Here is a tiny trained network, its code and every weight. The questions are about switching its units off for an input and a target symbol, where a switched-off unit gives its printed mean instead of its output.

import numpy as np


def w(rows, s, z=0):
    codes = np.array(rows[::2]) - 128.0
    scale = np.full(codes.shape[1], s)
    scale[-1] = z or s
    return codes * scale


def f(y):
    return y / 2 * (1 + np.tanh(0.7978845608 * (y + 0.044715 * y**3)))


def softmax(a):
    e = np.exp(a - a.max(-1, keepdims=True))
    return e / e.sum(-1, keepdims=True)


def log_softmax(a):
    a = a - a.max(-1, keepdims=True)
    return a - np.log(np.exp(a).sum(-1, keepdims=True))


def net(x, mask):
    ids = ['ΔΘΛΠΣΦΨβεζημτω'.index(c) for c in x.split()]
    T = len(ids)
    res = E[ids] + P[:T]
    r = res
    for j in range(3):
        rows = slice(3 * j, 3 * j + 3)
        q, k, v = (r @ M[0][rows].T for M in (Q, K, V))
        z = softmax(np.where(np.tri(T) > 0, q @ k.T / 3**0.5, -1e9)) @ v
        o = O[0][rows]
        res = res + np.where(mask[j], z, o[:, -1]) @ o[:, :-1]
    y = f(res @ A[0][:, :-1].T + A[0][:, -1])
    res = res + np.where(mask[3:11], y, B[0][:, -1]) @ B[0][:, :-1]
    return log_softmax(res[-1] @ U[:, :-1].T + U[:, -1])


Q, K, V, O, A, B = {}, {}, {}, {}, {}, {}
E = w([
[144,131,70],'Δ',
[139,120,88],'Θ',
[134,129,75],'Λ',
[131,117,93],'Π',
[137,110,106],'Σ',
[117,96,128],'Φ',
[150,126,78],'Ψ',
[114,74,165],'β',
[253,157,203],'ε',
[132,111,102],'ζ',
[126,100,120],'η',
[131,78,160],'μ',
[125,89,139],'τ',
[114,83,151],'ω',
],0.021)
P = w([
[125,104,135],'0',
[149,64,69],'1',
[136,82,120],'2',
[135,87,123],'3',
[101,166,204],'4',
[137,171,132],'5',
[130,167,139],'6',
[161,21,34],'7',
[110,147,162],'8',
[131,150,160],'9',
[96,188,214],'10',
[132,166,136],'11',
[130,156,153],'12',
[119,67,1],'13',
],0.015)
Q[0] = w([
[121,4,55],'H1',
[121,138,150],'H1',
[134,191,165],'H1',
[172,144,111],'H2',
[174,88,131],'H2',
[124,68,137],'H2',
[146,120,125],'H3',
[106,64,83],'H3',
[152,11,72],'H3',
],0.027)
K[0] = w([
[164,254,207],'H1',
[116,119,99],'H1',
[116,70,89],'H1',
[166,147,81],'H2',
[182,118,116],'H2',
[153,87,155],'H2',
[117,132,138],'H3',
[49,158,121],'H3',
[14,201,118],'H3',
],0.026)
V[0] = w([
[101,90,106],'H1',
[129,83,185],'H1',
[255,135,163],'H1',
[113,97,124],'H2',
[94,132,129],'H2',
[95,119,131],'H2',
[160,141,132],'H3',
[151,105,136],'H3',
[207,126,142],'H3',
],0.025)
O[0] = w([
[153,142,56,193],'H1',
[64,222,104,201],'H1',
[5,57,169,253],'H1',
[134,178,73,197],'H2',
[156,121,94,69],'H2',
[155,140,71,104],'H2',
[106,94,170,130],'H3',
[98,151,109,192],'H3',
[63,96,177,199],'H3',
],0.019,0.0065)
A[0] = w([
[107,140,158,35],'N1',
[231,109,91,137],'N2',
[76,148,101,94],'N3',
[97,112,146,39],'N4',
[192,152,124,46],'N5',
[141,96,141,210],'N6',
[167,28,78,3],'N7',
[145,33,5,86],'N8',
],0.011,0.0071)
B[0] = w([
[152,109,104,190],'N1',
[146,2,157,196],'N2',
[152,137,173,248],'N3',
[154,153,85,231],'N4',
[201,144,198,147],'N5',
[123,181,157,166],'N6',
[114,118,194,154],'N7',
[95,176,82,217],'N8',
],0.035,0.014)
U = w([
[57,72,170,193],'Δ',
[50,61,58,81],'Θ',
[169,72,176,55],'Λ',
[161,57,89,141],'Π',
[93,145,10,202],'Σ',
[244,110,112,194],'Φ',
[1,135,149,159],'Ψ',
[208,218,109,2],'β',
[142,121,192,1],'ε',
[149,75,23,110],'ζ',
[218,135,12,110],'η',
[113,163,247,163],'μ',
[146,213,60,44],'τ',
[253,173,119,105],'ω',
],0.0066,0.0073)

Each question gives the input, a string of symbols that net reads in full, and the target symbol t.
The units are the heads (3 rows each of Q, K, V and O) and the neurons (one row each of A and B). Each row of codes is followed by its name. A weight is (code - 128) times the scale printed after its matrix; where a second scale follows, it is the last column's (O, A, B and U).
mask holds one flag per unit, heads first, then neurons. A switched-off unit (its flag False) gives its mean, the last column of its rows in O or B, instead of its output. The means were averaged over made-up inputs and are rounded, as every weight is.
A unit's drop is (log p(t) with every unit on - log p(t) with that unit switched off) / (log p(t) with every unit on - log p(t) with every unit switched off).
The circuit of an input: a set's keep is (log p(t) with only the set's units on - log p(t) with every unit switched off) / (log p(t) with every unit on - log p(t) with every unit switched off). Starting from all 11 units, units are removed one at a time, each time the one whose removal leaves the highest keep (on an exact tie, the one counted first), for as long as the keep stays at least 0.8.
circuit, biggest first: the units of the circuit, biggest drop first
k most important neurons: the k neurons with the biggest drops, biggest first
which heads matter: for each layer, one digit per head in row order, 1 if its drop is at least 0.15 and else 0, layers parted by /
input ζ μ Σ Σ Φ Ψ Σ Π Π ζ Δ, target Π: which heads matter => 100
input Φ Σ ω Δ, target Φ: circuit, biggest first => [H1; N2; H3]
input τ Θ ω Σ Θ τ Θ Φ Σ Δ ε Π, target μ: which heads matter => 000
input Σ Λ Φ Δ η η Φ Σ, target η: circuit, biggest first => [H3]
input Σ η η β Ψ Ψ ω Π β τ Φ Σ ζ Λ, target Φ: 2 most important neurons => [N2; N5]
input Ψ Φ τ Λ, target Ψ: which heads matter => 100
input β Φ Λ Σ β μ ζ ω, target β: circuit, biggest first => [H1; N3]
input β Ψ ω ε μ η Ψ Φ Ψ Λ, target μ: circuit, biggest first => [N3; H1]
input β Φ β Ψ Π Θ ζ Λ μ Π Φ β Σ Σ, target Φ: circuit, biggest first => [H1; H3; N2]
input Π Σ μ Σ ω Π τ Ψ Ψ Σ η, target Ψ: which heads matter => 101
input β Λ Σ Σ Σ Δ Σ τ Π Φ ζ, target τ: circuit, biggest first => [H1; N2]
input Π ε Φ, target μ: which heads matter => 110
input β β τ Δ Δ Λ μ Σ Σ μ τ η Λ β, target τ: circuit, biggest first => [N2; H1]
input β Δ Δ Σ Δ, target Δ: 2 most important neurons => [N2; N7]
input Φ Π μ Σ Σ, target Π: circuit, biggest first => [H1; N2; N3]
input Φ Σ β Θ Σ ω Θ ε Δ, target μ: circuit, biggest first => [N8; N4]
input Φ ω Σ Λ ω Φ β Σ, target ω: most important neuron => [N5]
input Ψ ε Σ μ, target μ: which heads matter => 110
input Π ε Ψ ζ, target μ: circuit, biggest first => [N3; N6; H1]
input Π Δ Θ Φ, target Π: which heads matter => 101
input Θ Σ ω Θ Φ Φ Δ Φ Φ Σ β Π Θ Σ, target β: 2 most important neurons => [N2; N3]
input Δ Σ η Ψ, target Δ: 2 most important neurons => [N7; N2]
input Ψ Σ Σ μ, target Ψ: 2 most important neurons => [N7; N3]
input ω Ψ Φ ω Φ τ Σ ω ω Φ Δ, target ω: which heads matter => 100
input Φ Σ Σ, target Φ: which heads matter => 101
input Ψ Σ ω Λ Φ Λ Σ ε Φ Σ ω μ Δ, target μ: 4 most important neurons => [N8; N2; N4; N1]
input Λ Θ Λ Σ Φ μ ω η Φ ω ω Φ η Φ, target ω: circuit, biggest first => [H1; N8]
input Σ Ψ Δ η ζ ω Δ Ψ Σ Λ τ, target Ψ: 3 most important neurons => [N7; N8; N3]
input τ Φ Φ Λ Σ Λ, target Φ: 2 most important neurons => [N5; N2]
input ω τ Ψ Σ ω Φ Δ ω Σ Ψ Φ Θ ω ε, target μ: which heads matter => 010
